Below are the code and all the weights of a small trained network. Each question names an input and a class and asks about switching units off, where a switched-off unit gives its printed mean instead of its output.

import numpy as np


def w(rows, s, z=0):
    codes = np.array(rows[::2]) - 128.0
    scale = np.full(codes.shape[1], s)
    scale[-1] = z or s
    return codes * scale


def f(y):
    return np.maximum(y, 0)


def log_softmax(a):
    a = a - a.max(-1, keepdims=True)
    return a - np.log(np.exp(a).sum(-1, keepdims=True))


def net(x, mask):
    res = np.array(x, float).reshape(1, 4) / 4 @ E
    y = f(res @ A[0][:, :-1].T + A[0][:, -1])
    res = res + np.where(mask, y, B[0][:, -1]) @ B[0][:, :-1]
    return log_softmax(res[-1] @ U[:, :-1].T + U[:, -1])


A, B = {}, {}
E = w([
[66,167,205,99,125,118,174,115,131,174,44,226],'x0',
[210,145,203,235,119,254,147,90,192,143,89,92],'x1',
[104,54,195,111,79,57,84,83,189,40,82,105],'x2',
[194,87,92,84,225,71,195,65,211,129,136,160],'x3',
],0.0087)
A[0] = w([
[204,54,50,150,128,116,59,111,122,61,197,39,12],'N1',
[50,134,180,122,57,157,75,202,69,122,83,80,130],'N2',
[130,83,117,150,106,94,77,120,165,76,132,68,88],'N3',
[222,133,186,211,74,202,138,120,202,131,89,114,54],'N4',
[49,156,154,192,45,123,68,228,9,142,155,114,123],'N5',
[93,206,173,105,107,121,170,103,91,162,74,190,53],'N6',
[73,165,175,137,134,134,172,80,136,131,79,199,58],'N7',
[67,81,184,127,40,67,84,54,180,76,113,174,26],'N8',
[65,99,90,64,155,6,138,173,62,87,167,171,31],'N9',
[82,148,171,112,151,91,147,123,124,159,28,186,64],'N10',
[60,145,176,99,137,102,175,143,135,189,76,134,3],'N11',
[144,213,33,141,184,183,174,216,46,239,182,165,17],'N12',
[197,78,97,71,255,55,199,46,214,128,110,179,123],'N13',
[149,102,43,161,146,144,94,178,90,128,173,17,73],'N14',
[36,134,190,121,129,131,187,111,141,150,45,217,147],'N15',
[76,114,62,33,92,25,86,235,63,100,172,182,90],'N16',
[106,54,172,115,69,71,61,115,159,75,67,113,78],'N17',
[84,152,173,140,39,172,61,117,127,127,99,82,84],'N18',
],0.0067,0.003)
B[0] = w([
[99,152,74,125,67,27,149,97,46,87,174,29,193],'N1',
[164,43,100,145,191,71,81,83,138,214,191,195,193],'N2',
[56,122,64,48,124,140,194,172,143,69,116,124,166],'N3',
[184,184,207,191,142,203,84,144,96,78,19,103,209],'N4',
[183,60,108,171,185,59,66,141,182,217,192,189,208],'N5',
[107,183,57,147,59,83,162,122,107,86,180,62,182],'N6',
[136,131,73,141,84,103,176,103,55,113,167,53,181],'N7',
[89,95,69,81,180,172,208,207,190,55,103,195,196],'N8',
[209,167,231,187,183,197,106,93,110,89,33,94,214],'N9',
[126,157,78,141,79,77,128,149,44,101,186,71,188],'N10',
[92,147,60,176,91,81,133,123,66,86,178,74,167],'N11',
[61,43,96,42,169,184,235,236,204,51,73,199,227],'N12',
[181,39,144,162,188,54,31,102,163,224,253,206,250],'N13',
[70,174,62,133,30,89,147,75,76,69,191,55,189],'N14',
[97,168,97,154,82,123,151,89,51,110,199,21,214],'N15',
[213,178,240,207,152,193,114,74,88,66,44,112,228],'N16',
[53,66,89,69,130,199,200,194,180,93,95,188,193],'N17',
[159,64,145,161,180,54,92,112,150,214,148,185,178],'N18',
],0.0063,0.013)
U = w([
[189,64,105,159,191,58,25,93,159,244,217,191,2],'0',
[69,198,48,131,40,80,138,87,48,78,200,8,3],'1',
[230,197,238,194,170,216,82,103,102,82,2,95,49],'2',
[27,80,70,40,169,206,225,222,194,64,94,201,55],'3',
[139,134,141,112,137,139,70,101,126,155,166,146,253],'4',
],0.0085,0.0063)

Each question gives the input, the list of numbers given to net, and the class t.
The units are the neurons (one row each of A and B). Each row of codes is followed by its name. A weight is (code - 128) times the scale printed after its matrix; where a second scale follows, it is the last column's (A, B and U).
mask holds one flag per neuron, in row order. A switched-off neuron (its flag False) gives its mean, the last column of its row in B, instead of its output. The means were averaged over made-up inputs and are rounded, as every weight is.
A unit's drop is (log p(t) with every unit on - log p(t) with that unit switched off) / (log p(t) with every unit on - log p(t) with every unit switched off).
The circuit of an input: a set's keep is (log p(t) with only the set's units on - log p(t) with every unit switched off) / (log p(t) with every unit on - log p(t) with every unit switched off). Starting from the 12 units with the biggest drops (on a tie, the unit counted first), units are removed one at a time, each time the one whose removal leaves the highest keep (on an exact tie, the one counted first), for as long as the keep stays at least 0.8.
circuit, biggest first: the units of the circuit, biggest drop first
k most important neurons: the k neurons with the biggest drops, biggest first
drop of u: that unit's drop, to one decimal
input [-2,-5,-8,-6], class 3: circuit, biggest first => (N12)
input [4,4,-6,3], class 3: 2 most important neurons => (N12; N16)
input [-3,4,-6,-5], class 3: 2 most important neurons => (N12; N13)
input [6,5,-3,-7], class 0: 2 most important neurons => (N5; N2)
input [7,5,4,-8], class 0: 2 most important neurons => (N2; N18)
input [-4,-6,-6,-4], class 2: 2 most important neurons => (N16; N9)
input [6,-7,-1,-1], class 2: 2 most important neurons => (N16; N9)
input [-5,5,-1,-3], class 1: 2 most important neurons => (N16; N14)
input [-1,-6,3,-6], class 0: 4 most important neurons => (N5; N2; N4; N18)
input [-1,-8,8,-4], class 2: 3 most important neurons => (N16; N9; N12)
input [-4,-5,5,-1], class 2: 3 most important neurons => (N16; N9; N12)
input [-7,-7,0,-7], class 0: 3 most important neurons => (N5; N2; N15)
input [-5,0,6,-1], class 3: 2 most important neurons => (N17; N15)
input [-3,-7,7,5], class 2: circuit, biggest first => (N9)
input [0,-5,-1,3], class 2: drop of N9 => 0.1
input [8,1,-7,5], class 1: drop of N15 => 0.1
input [1,3,5,-6], class 0: drop of N18 => 0.2
